Each row has a class, written after it.
[  16   66   11   98   15  167   19   98  240   24 -306  -25    0  -20
  -86   62  -87  113    2    9   57   44  -26  -83   41  165  115    2
   12   -7  128   41  -43   18  -52  -66]
j_243
[  56  135   45  262  357  250  -29   76  737  -42 -371  169  -38  244
 -214 -102  348 -240  198  550  159 -319 -513 -158  196   -7  131 -380
 -431  -92  449  -36 -899   33 -156  -81]
j_220
[-266 -184  272 -124   53  336 -187  355 -607 -338  827  279 -217  482
   49 -349  202  265   39   -4  290  101  363  -83 -477   94 -112  -62
  434   67 -189 -197  455  804  256  160]
j_887
[ -22 -194  186  -96  146 -177  320  206    9 -162   96 -167 -196   30
  -63 -249  566  288 -122   45 -112  -16 -141 -168   15  163  108  -83
  303 -460  498  131   43  359   59  153]
j_234
[ 155  -76  131  248  -84   47  -14  223 -137   39  -39  -38  177 -420
    8 -123  -83 -186  130  -63  -51 -132   32    5  -75  -91   46  -72
  111  191    7 -103   70  199  129  -34]
j_691
[ 187  135  -34  155   41  -51  -40   12   84   74  -11  -61  107   18
   28 -141  -62   -2   20  -68   94   24   12  134 -126  -16  181   28
   -7   56   22   64  -70  -50   14  -48]
j_560
[ -26  -11  -57   23  -59  -98    6   63    2   45  -87    2   84 -160
   25  -94  -80  -34 -124 -170   49   11   19 -133  -42   96   98   46
   11  -83   12   85   63   -6   22  -47]
j_669
[  25   64   44   81   14   14 -178   51    1  -27   16   -6   16   27
  -22   32 -129   64  -15   99   28   10   10  -99   41  -39   36  -24
   34  -42   59 -152  -83   46   51   62]
j_669
[ -47   87   -9 -173   86 -168  -25  -87  154    4 -132    4  -72   14
   30  -38  -54   53  -67 -146    1  -46  -61   59   79  114   60  132
  -61  -68  -91   69   67 -179   54  -15]
j_234
[ -14   -4  119  -28   57   -6  -49   58  157 -122  -71   15   45  159
    2 -128  119 -157   32   83    1  -79  -86  -30   39   75   28 -152
  -16   63  213   72 -156   88  -59  -75]
j_528
[  25   47  185  161  238   11  -83 -100  228 -102    4   28 -132   74
  -17  100   24 -111   54   84   85  -30  -23   85  -72   50  158 -124
 -128  114  114    0 -111  179  -66   34]
j_540
[  33   48  -28  -45   39  234  -48   32  113 -113  -74   75  141   19
 -132 -126 -101  101  -72  -56  233  -43 -100 -124  200   22  111  -15
  190  -26  -28 -218 -129  -26  184   97]
j_560
[ 100   31  145   69    0  -19 -172  175  -60 -156  152  168  112   60
   61 -236    9  -23   43  -30  181 -138  -40  179  -72  -40  161  -25
  179  106  -12  -17   95  -48   95  -39]
j_220
[   8  -28  -53  -50 -107   49    2   -1  -21  -77    0   42  -13   25
   43  179 -153   13   -6 -136  -53 -114   53   -1   35    3  -52    3
  142   40  -76   42  101 -160   82  -67]
j_887
[  -4  115   70  -93  -43   13  100   70   -9   44  -16    5  -89  -43
   -4    0  -47  -19   -7 -112  -32   54   34  -42   53   12 -145  180
  -77  -11  -39  -54  -41   54  153  -48]
j_84
[ -52   61  117 -175  -53 -174  137  -64   91   37  -74  -34   24  -44
   33  -58 -254    0 -103 -100  -33   33  -31  140   -7  156  169  208
 -219  -70    3  184  -22 -255 -199  -63]
j_304
[ -34 -161  149  124  141  109   43   40  -74  -27  -34   57   80   15
  -20 -437  185   43   41   50   93   90 -153   39  -57  -68  -43 -148
  -35   19   -9 -128   61  269 -160  120]
j_560
[  46  -87   33  -42  -67 -206   25   -6  135  -59   89  -37   29  -75
  166 -210  -79  -22 -125 -338  -80 -154   94  104 -129  120   98   42
  -18 -260   86  173   56   77  -35  -55]
j_528
[  19 -388    3 -337 -279   -6  272   16 -215 -526  129  111  214   44
  143 -296  -21   24 -163   10 -133 -236  -88 -380  242 -174 -397 -114
   31 -241 -166 -330  -82  157  -52   61]
j_669
[-196  -19  176   96  362  109   92  -47  146 -179 -151 -150  -23  111
  -43 -119  124  108   93 -119  224  122 -222  -99  231  143  160   62
   76 -206  319  110   34  -87  -55  -14]
j_243
[ -34  -64   -3   40   42 -139  142   95  -12 -169 -111  -28   -4  -28
  126  -69  -52  114 -104  -52  -21  -31   53 -157  157   73 -134   40
  126 -156  189 -145  -46   52   40  -83]
j_229
[  36  -55  173  307  230 -172   96  251  194 -125   -6  -64   92 -246
   33 -244   48   57   14  234  111  -62   -6  223  -87  -95 -178 -148
  -56  -25  154 -143   43  296 -250   56]
j_540
[ -12   45  103   74   76  -51  -41  175   21  -29   65  -94   52  -36
   18 -188   56 -139   -1  -17  -39   10   -7  -65   -9   22   35   36
   77 -156  217   41 -132  117  133 -133]
j_234
[  51    8   34  -55   48  -87  -10  166  -34 -186   47   -9   77    7
  147  -88   60  125  -32  -47   49   -4  -39  -82   88  -64   67    1
  142  -79  190   71   -7 -157   19  -17]
j_669
[  87  -12  -89  -10  -18 -282  145  121 -213 -132  -70 -202  127   36
  143 -206   63   69   61  -65 -198  -57   -7 -117 -147  -32 -222   84
   94 -274 -278  106  170  206  190 -156]
j_243
[  51   -2  -75   -3  -30   58   87   35   48 -144 -111   17   49   72
   58  -76  -54  146  -45 -157   94   20  -18  -46   29   12   30   -9
   47  -77   33   47   41 -109  -40  -22]
j_887
[ -16  -99  167   92  -28   40   -4  100  -47   -7  111   46   62  -53
   21 -138  -38  -87  -30 -139  -70   79   13   91 -164  -15   51    9
  -17  -51  159  -23   21   56   81  -27]
j_304
[ -71  -89   -6   78   83  100  -29  -34   19  -34  139   -1  136  113
   56 -308   38   31  -19   11  128   14    6  -50 -116  -26  -88 -101
  -63   60 -151  -73   99  222  -94   43]
j_304
[   7   -5   26    0  -36  127   12   96   15   77   54   72  108   88
  -41  -76  -76   -9  -17  -15  152   75    9   61  -15  -22   13   20
  -58   97 -130   78   79   17  -68   55]
j_669
[  89   20   85   67   19   51  -28  -25   21   53 -163   27  -45   38
  -21  -36   17   56   79  101   51   -1  -41   69   25   45   89   -4
  -27   61   74  -15  -97   81 -106   16]
j_220
[ -38   56   13  189  245  -66 -149 -200   11  -69   63 -214   88  228
 -107  -22 -167 -190   27 -137   51   66   81  129   41  -55  -55   16
   89 -149  -81 -103  -88  169  180   56]
j_528
[  91  -90 -186 -432 -384   73  -85  -78 -192  177  245   -1  223  -29
   59 -476    9 -151  -80 -110   62   16   82   33 -268  -43 -176   30
 -193 -125 -261   59  -25  279 -112   44]
j_691
[ 185 -244  145 -186  -81   45   31   -5   77  183 -430  -17  -55  121
   39   50  185  396  103 -101 -380    1 -111  350 -202   11 -155   13
 -186   50  393   87  -11  159  -53   13]
j_243
[ -61   45   38 -121   25  -21   30  -25   69  -44   63   21  -21   45
   31 -198   87   10  -37  -83   51  138  -43   70  -49   -3   10   51
  -72  -15  -49   36   72  -61  -46   31]
j_691
[  23  -60  -47  -23   -3  108  -42   33  -23 -114  -53   14  -37   23
   96  -32  -25  165  -34  -50   75   20  -14  -57   25   36   89   19
  126   30  -29  -92   62  -63  -99  -31]
j_220
[ 105  -70 -187 -298  -31  120 -109   73 -154   36 -242  392  -74  290
  -15  279  -77  118   65  100  247 -177 -103  318 -194  232  223  196
  -18  134 -411  242  111 -126 -124 -139]
j_669
[ 384  -60  189  -41  154 -254  337 -365  119 -288 -220 -139 -320 -374
  231  -54   70  240  -86 -632 -101  -95  192  253   66   29  252  -14
  123 -245  593  160 -186   69 -241  269]
j_540
[  -7   20   34 -192   60  -41  -41   36   83 -138  -36 -107  -38   43
  119 -213  172  152 -134 -106   45  135  -73 -169  -75   52  -66  -11
  -77   64  -12  -43  152  231  -87   -2]
j_84
[ -66   62  115  -47  134   77   74  -11  142  -21   70  -81  -98  157
   32 -321  143   23   47   93  -53  119  -97   45   12   45   -9   67
 -141   59  -49 -167 -123  132   -8  -62]
j_560
[ 135  -27  175  -35   71 -167   38   94  118 -176   44  126  -63   82
   65  -62   -2  -35    4  -83  101  -61  -53   55   67   -1   36   50
   85   92  104   61   25  -43  -41   16]
j_220
[-297   83  209  267  228  743 -231   70  551  489 -246 -313  -25  708
 -273  208 -123  439   64  296   90 -184  -53 -591  501  565  399  -26
  257  530  724 -202 -589  359  303 -197]
j_560
[  62 -178 -219  -57 -148  126  146  -24  -75 -189    8   -2    0   67
   80  240 -389  -73 -196 -517  -30 -120  119 -164  -14   67  -25  184
  220   74  -78  -97   -6 -134  146 -235]
j_887
[ 198  -36  221  115   82 -178   45  211   84 -140   65  128  116   68
  -55   -9 -128  -90    5  -38  254 -203 -158   37   25  -46   66   21
  -33  121  137    2   30  -11   50   51]
j_84
[  37  110   89  -62   35   46   28    8  115   13 -106    9 -175  277
 -117  111   25   81  169   80   20   -2  -42   -7   97   91   -4   94
  -43   10  209  137 -142  -66  -52   -4]
j_304
[  19 -118   21  207 -131   92   77  194   -5  -23   17    3  205   10
  -12  -43  -77   38  114  126   58  143   35 -135  -51  -86 -138   16
  -83  -68   17   73  147   82 -149  -89]
j_540
[ 102   53 -114  -36   -2   98  -79   53  194 -112 -218    3   71  321
   64   59  -94  163  -29 -203   78 -140  -74  -84   -7  118  236   33
   30  111  -10  244  -15 -239  -94 -219]
j_84
[ 162  -25  -38  128  -22   22  -44   72   62   -6  -85   -4  150   -7
   11  119 -164   44   11  101  123  -24   13  -39  -11   18   50   12
   23   95   33  -47   10   94  -59  -23]
j_528
[  51 -219  -64  121 -132   54   84  -23  -48    0  159   92   83 -148
   49 -238  184 -165  -31  138 -142   -6    3  -43  -88 -128   15 -211
    5  -42   66  -12  -68   27 -174  -13]
j_887
[ -10  -16  -34  -51  -59   38   17  164   59 -150    5 -125  139   89
   50   36   18  231  -14  -50  -23   -8  -37 -130  102  -19  -22   15
  139  -81   26   63  138 -125  104  -85]
j_560
[  69  -50   45  128  -30 -123   92  130   -4 -156  121  -20  142  -91
  148  -35  -44   88   20   42   46 -110   75 -124   22  -31 -131   -2
   48  -79  113  -79   96  116  106  -57]
j_229
[  92   29   23   -1  110  158   86   22   28 -192 -184   22  -34  322
   71  -20  116  316   68    7  136  -15 -130   77   33   42   65  -56
  120  -35   48   72   58  -73  -67   17]
j_243
[ 197 -302   40   32  177  -24  304  427  497   33 -627  165  211  242
 -233   49  396  307   46  696  262 -214 -574 -207  289  168    5  -74
 -353  254  813  -44 -433  161 -296 -100]
j_229
[ 68 -21 -70 -46 -41  89 -57 -19  51 -22 -69 102  17 175  35 -55 -76 201
 -61 -93 138 -80  13  13  67  58  22  -4 152  41 -78  11  66 -32 -74  25]
j_560
[  -1  -61  -22   -4  -42  132 -155   70  120 -126 -103   -4   41  158
  -13   39 -148    9   20  -42   39 -127   42 -262   40   58  -57  -70
   20  162    1 -116  -92  138   15  -94]
j_220
[-110  263  231 -347  417 -107  124 -219  424 -594 -190 -343 -200  260
 -276  111  447  153   -7  -95  150   40 -186 -109  320  307  295  -47
  237  -11   56   85  101  202  395  184]
j_691
[ 186  -17   36   68    7   34  -73   50  121  -36 -176  110   59  235
    9   70  -73    9   89  130   98   12  -54  -25 -123   16  -58  -88
  -25   87    5   90   -5   84 -157  -44]
j_84
[ -30    7   22 -152   86    4    0   34  163   60  -84  -39 -147   81
  -26  -91  117   42   16  -94   -5    4  -46   79  -92  189   72   72
  -38    5  217  107  -78   88    9  -81]
j_887
[ -65 -184 -102  -30   30   43    0  132   15 -122 -152   78    7  -18
   11   40  127  403 -210  -15   99  144  -78 -253   83  -70  -88 -227
  104  -35   64 -171  294    4  -93  308]
j_528
[-127  -43   -4   29  141 -124   -8  -44   69 -102  -40  -67  -65  -31
   -7 -100  119   32 -101 -128  -27   32  -67    9  -18   80   59   60
   -7 -194   84   60   69   89  -10  -85]
j_887
[ 219  -59 -229  139 -265   33  115   90 -132  268 -118  -33  116 -447
 -110  133 -139  179 -116   23   15 -282   68 -188  327  -39   60  -19
  380  250  194 -312  -17 -203  163  133]
j_229
[  79   58   27  264  166   18  -71   26  -68   73   33   66   10   42
 -128   25   68  -79    2  247  119  -30  -37   71  144  -80  150  -98
  202   45  107  -93 -183   -3   84  128]
j_304
[  17    9  -40   17   36  -71   -2  105  101  -92 -113    2   71  -20
   60   69  -75  145  -17  -80   60  -25   62 -221   70   -1 -135   -4
  130   -4  144   93   73  -50   16  -29]
j_243
[ -35  114   57  -59  222 -147  -19  -10   90  -13 -103  -30  -34   42
  120  -71 -108   -2   -6   11  191  108  -72   40   82   79  -55  102
  -49  -53  192  -36 -111  -72 -115   -1]
j_528
[ -58   34  121   20   -4  -83   -7   60  157 -264   42  141  -81    3
 -147  140 -286 -105  -69 -242    6 -273   79  -33  -43  186   48  208
   97 -113  -26   12  -18   88  183 -173]
j_304
[ -64  232  283  270  236   57 -113   51  178  109 -134  132  -21  468
  -37  -54   35   76  231  479  188   66   24  -27   45    8 -215  -65
 -298  191  424   -4 -410  250 -160  -69]
j_84
[  63   14   -9  131  133   89   83 -137  159   26 -170   16  -26   22
  -78   12    0  -85   52   66  105   19 -133  -36   -3   24   75  -76
  -49   49   85  -24 -173  -10 -119   22]
j_540
[  30  158   59 -229   63  -15  -22  343  253 -321  281 -191   47  319
  276 -205  206  -49   18 -283   35  -91  -60  232 -201   55  108   64
   67  159 -171  446  262  -85   16 -360]
j_691
[ 125   29   -9 -178  -82  -89 -121   53  -17  -15   76   57  -49  161
   32 -125   -7  130  -36 -211   65  -40  -60   45   78  -43   32   59
  238   11   83   26  105 -233   79  114]
j_691
[ 212   31  129  228  109   -8   71  145   10  -56  -80   85  152   -2
   48 -220  101   97   27  184  138   60 -107  159   40  -89  184 -115
  106   40  298 -117 -138  -46   -7  108]
j_528
[ 299   71   94  376  -10  -40 -142   20  -95   54  112    0  282 -114
   20  -92   -5  149   84  -26   59  254   14  224 -210 -320   21   41
  173  128   -5   80  329   34  -38   50]
j_560
[-108   23  -42 -138   34  -32   86   -1  -62 -123    1  -37  -30   84
   49 -168   16   64  -71   49   25   23 -105   21   76   44   42   86
  -79   23  -82 -140  -20 -222  -76  -53]
j_304
[  28   63   22  -49   10  -53  132   36    6  -19  -20  -86  -72 -133
    0 -193   -3  -49  -63 -125  -24   89   -7   81  -78   60  214   69
  -36  -12   91    4  -94 -125  -75  -28]
j_540
[  71  -23   -1    8   71  153   20  -45    6   47 -122   45   45  157
  -45   -1  -30   30   45   42   83    2 -136  112   41   -2  137  -54
  -35  114   21  -52  -91 -146  -36   54]
j_229
[-154  113 -217   55 -207  222   80 -119  -75  -10 -190  102  -98   -7
 -124  128  -95   -9 -103  168 -132  -82  -80 -189  116   96   72  107
   33  -56 -318 -302 -194 -216  104 -234]
j_220
[  90   21  258 -367   49  139  143   45   42 -358 -101   -9 -139  483
   45  329  224  330   39 -112   34   32 -187   24   47  -46 -125 -233
  -18  383  142   33  244  -37  138  234]
j_229
[  43  -27  187  173  203  -82   26   60  -13  -49  -23   85   90    2
  -28 -102   58  -82    3  170  211  -39 -188   21   -1    9  176 -158
  -17  102  102  -73   -6  105  -12  153]
j_528
[ 260  -48  -13    5 -110 -176   48   15   39  -35  -83  177    5   76
  122   55 -100  -34   98 -115 -108  -66  -68  -34    8  -61  210  121
  -91   16  -83  389   63 -307 -253  -88]
j_528
[ 159  132  -78  149 -128   21 -112 -248 -121   49   89  176   29  101
   31 -169 -197  -87   49 -200   40  -48  142   59 -165  -59  111   42
  162  182 -466   34  156  -39   38   11]
j_691
[ 124   41   55  -13   22   89 -103   68  282  -38 -237   -8  -24  159
   -4  148  -61   27  -19  -53  133  -29 -150   94   44  151  228  -37
    5  114  152  152   26 -182 -160  -89]
j_84
[  -4   18   25  137   85   96  -52   63  -28 -147   17    8   78  171
 -108  -24   25  -90   -4   87  185   73 -137  -85  -80  -16    6  -41
  -32    2  -74  -71   39  176   20  -24]
j_304
[  99  113  147  172  224    7 -184   52   88   46  -25  -34  -94  188
  -58  151  -44 -205  195   65  129   19   43  125  -74    2  -55    6
   45  121  218   93 -212  214    7  -71]
j_220
[  55    1   47   92   28  110  -66   62   40  -17  -67   66   45  149
  -55   32  -44   20   45  -16  119   -8  -20   -3  -14   11    8 -116
   47   23   94  -10   14   60   65   63]
j_229
[-119 -263  201  242 -145   83 -123 -121  188  127  409  169  221 -359
 -125  150 -763 -562  231 -576  -16   68  528   26 -361 -154 -583   76
  -86  106  -52  -56  250  139  186   36]
j_560
[  -1  -79  263  175  148   65  -69   80  -67  -34  142   62   65  144
  -73  -97  142  -61  109  303  199  165   38  -93   19 -128 -290 -112
  -54   51  290 -119  -84  487  -87  127]
j_84
